[[-1.24 -1.11  4.87 -2.48]
 [-0.28 -0.74  2.34 -1.01]
 [-0.23  0.34 -1.62  1.15]]
->
[[-1.24 -1.11]
 [-0.28 -0.74]
 [-0.23  0.34]]

[[ 0.53 -1.44  5.75  3.34 -2.64]
 [ 0.37  1.25 -2.43 -1.74 -0.16]
 [ 0.39 -0.51 -2.16 -2.72  3.95]
 [-0.05 -0.84  2.55  1.16 -1.69]]
->
[[ 0.53 -1.44]
 [ 0.37  1.25]
 [ 0.39 -0.51]]

[[ 0.46 -4.63]
 [ 3.72 -1.51]
 [ 2.88 -1.29]
 [-1.55 -2.39]]
->
[[ 0.46 -4.63]
 [ 3.72 -1.51]
 [ 2.88 -1.29]]

[[ 1.83  1.96 -0.40 -0.13  1.45]
 [ 2.21  1.95 -0.59 -0.04  1.41]
 [-3.81  1.23  1.98 -1.12 -1.29]
 [ 5.08  0.74 -2.81  1.11  0.24]
 [-0.71 -3.73 -0.65 -1.34  1.56]]
->
[[ 1.83  1.96]
 [ 2.21  1.95]
 [-3.81  1.23]]

[[ 5.49 -2.52]
 [ 4.15 -1.90]
 [ 2.91 -1.34]
 [ 5.26 -2.41]
 [ 1.75 -0.80]]
->
[[ 5.49 -2.52]
 [ 4.15 -1.90]
 [ 2.91 -1.34]]

[[ 3.29  0.65]
 [ 0.82  0.22]
 [ 0.06  1.17]
 [-1.30 -0.88]
 [-5.77  1.63]]
->
[[3.29 0.65]
 [0.82 0.22]
 [0.06 1.17]]
---
[[-2.28  3.56  4.01 -3.44  3.99 -1.12  0.06  1.68 -2.32 -0.63 -3.64  1.66
  -0.61  0.98  0.53]
 [-3.26 -1.56  2.41 -0.19  4.11 -0.88  3.62 -3.55  0.54  3.59 -3.01 -2.22
   0.94  3.86  2.93]
 [-0.63 -1.41 -0.80 -3.64  2.48  2.85 -4.21  1.10 -1.17  1.62 -2.35  4.12
  -0.21  4.31  0.62]]
->
[[-2.28  4.01  3.99  0.06 -2.32 -3.64 -0.61  0.53]
 [-3.26  2.41  4.11  3.62  0.54 -3.01  0.94  2.93]
 [-0.63 -0.80  2.48 -4.21 -1.17 -2.35 -0.21  0.62]]

[[-1.37  2.58  1.59  3.22]
 [-4.33 -0.18  0.96 -0.26]
 [-3.98 -2.81 -0.41 -3.50]]
->
[[-1.37  1.59]
 [-4.33  0.96]
 [-3.98 -0.41]]

[[-3.14 -2.03  0.00 -2.06  0.73  0.78 -5.10 -3.35  0.71]
 [-1.19 -0.14  0.00  0.91  1.80  3.01 -5.10 -0.81 -1.14]
 [ 2.86  1.08  0.00 -0.18 -2.51 -4.00 -5.10  2.49  1.06]
 [ 2.42  1.93  0.00  2.58  0.33  0.99 -5.10  2.84 -1.37]
 [-4.54 -2.96  0.00 -3.05  0.98  1.00 -5.10 -4.85  1.09]
 [ 1.91  1.74  0.00  2.62  0.79  1.72 -5.10  2.40 -1.57]]
->
[[-3.14  0.00  0.73 -5.10  0.71]
 [-1.19  0.00  1.80 -5.10 -1.14]
 [ 2.86  0.00 -2.51 -5.10  1.06]
 [ 2.42  0.00  0.33 -5.10 -1.37]
 [-4.54  0.00  0.98 -5.10  1.09]
 [ 1.91  0.00  0.79 -5.10 -1.57]]

[[-0.01  0.53  4.62  0.33  4.01  4.90  5.07]
 [-0.01  0.04  0.14  0.33  0.33  4.47  3.90]
 [-0.01  0.04  1.62  0.33  4.69  4.47  4.39]
 [-0.01  0.04  0.14  0.33  4.01  4.39  5.06]
 [ 0.70  4.41  3.72  0.52  4.73  4.40  4.58]
 [-0.01  0.04  0.14  0.33  4.42  4.72  5.32]
 [-0.01  0.04  0.14  0.33  0.24  0.49  4.72]
 [-0.01  0.04  0.14  0.33  0.45  4.57  4.72]
 [-0.01  0.04  0.14  0.33  1.72  4.47  4.72]
 [-0.01  0.04  0.14  0.33  0.18  0.40  4.72]
 [-0.01  4.10  4.51  0.33  4.41  4.47  4.15]
 [ 0.11  4.61  5.12  0.36  4.22  4.47  4.72]]
->
[[-0.01  4.62  4.01  5.07]
 [-0.01  0.14  0.33  3.90]
 [-0.01  1.62  4.69  4.39]
 [-0.01  0.14  4.01  5.06]
 [ 0.70  3.72  4.73  4.58]
 [-0.01  0.14  4.42  5.32]
 [-0.01  0.14  0.24  4.72]
 [-0.01  0.14  0.45  4.72]
 [-0.01  0.14  1.72  4.72]
 [-0.01  0.14  0.18  4.72]
 [-0.01  4.51  4.41  4.15]
 [ 0.11  5.12  4.22  4.72]]

[[-0.53 -2.37 -1.20]
 [ 0.56 -1.21 -2.28]
 [ 0.10  3.93 -2.05]
 [-0.20  3.14 -4.37]
 [-0.31 -4.06  0.60]]
->
[[-0.53 -1.20]
 [ 0.56 -2.28]
 [ 0.10 -2.05]
 [-0.20 -4.37]
 [-0.31  0.60]]

[[0.64 5.03 0.20 0.76 1.49 0.93]
 [1.72 2.61 0.21 0.60 0.81 0.48]
 [1.75 2.17 0.31 0.00 0.61 0.51]
 [0.68 1.79 0.96 0.17 0.54 0.63]
 [1.75 1.09 0.27 0.00 0.36 0.48]
 [0.81 1.10 0.94 0.10 0.36 0.65]
 [0.64 5.12 0.24 0.33 1.52 1.39]
 [1.29 2.51 0.74 0.77 0.77 1.41]]
->
[[0.64 0.20 1.49]
 [1.72 0.21 0.81]
 [1.75 0.31 0.61]
 [0.68 0.96 0.54]
 [1.75 0.27 0.36]
 [0.81 0.94 0.36]
 [0.64 0.24 1.52]
 [1.29 0.74 0.77]]

[[-2.71  2.95 -2.96 -1.21  2.44  1.29  0.00]
 [ 0.08  0.00  2.72 -1.77  1.20 -3.46 -1.93]
 [ 0.00  0.00 -3.62  0.00 -3.36  3.41 -0.18]
 [ 0.48  1.40  3.06 -3.75  2.15 -0.17  3.90]
 [ 0.00 -1.24  1.54 -0.12 -0.79  1.53  0.00]
 [ 0.00  4.37 -1.73  3.31 -5.38 -1.50 -1.11]
 [ 0.00 -2.34 -3.60  1.05 -0.50  2.97  2.94]
 [ 0.58  0.00  0.00  2.45  0.25 -3.43  0.00]
 [-5.78 -1.40  1.86  0.36 -0.11 -2.32  0.66]
 [ 1.37  0.00 -1.86 -0.09 -0.93  0.00  0.84]
 [-1.07  0.00  2.62 -4.72  0.00 -0.45  1.94]]
->
[[-2.71 -2.96  2.44  0.00]
 [ 0.08  2.72  1.20 -1.93]
 [ 0.00 -3.62 -3.36 -0.18]
 [ 0.48  3.06  2.15  3.90]
 [ 0.00  1.54 -0.79  0.00]
 [ 0.00 -1.73 -5.38 -1.11]
 [ 0.00 -3.60 -0.50  2.94]
 [ 0.58  0.00  0.25  0.00]
 [-5.78  1.86 -0.11  0.66]
 [ 1.37 -1.86 -0.93  0.84]
 [-1.07  2.62  0.00  1.94]]
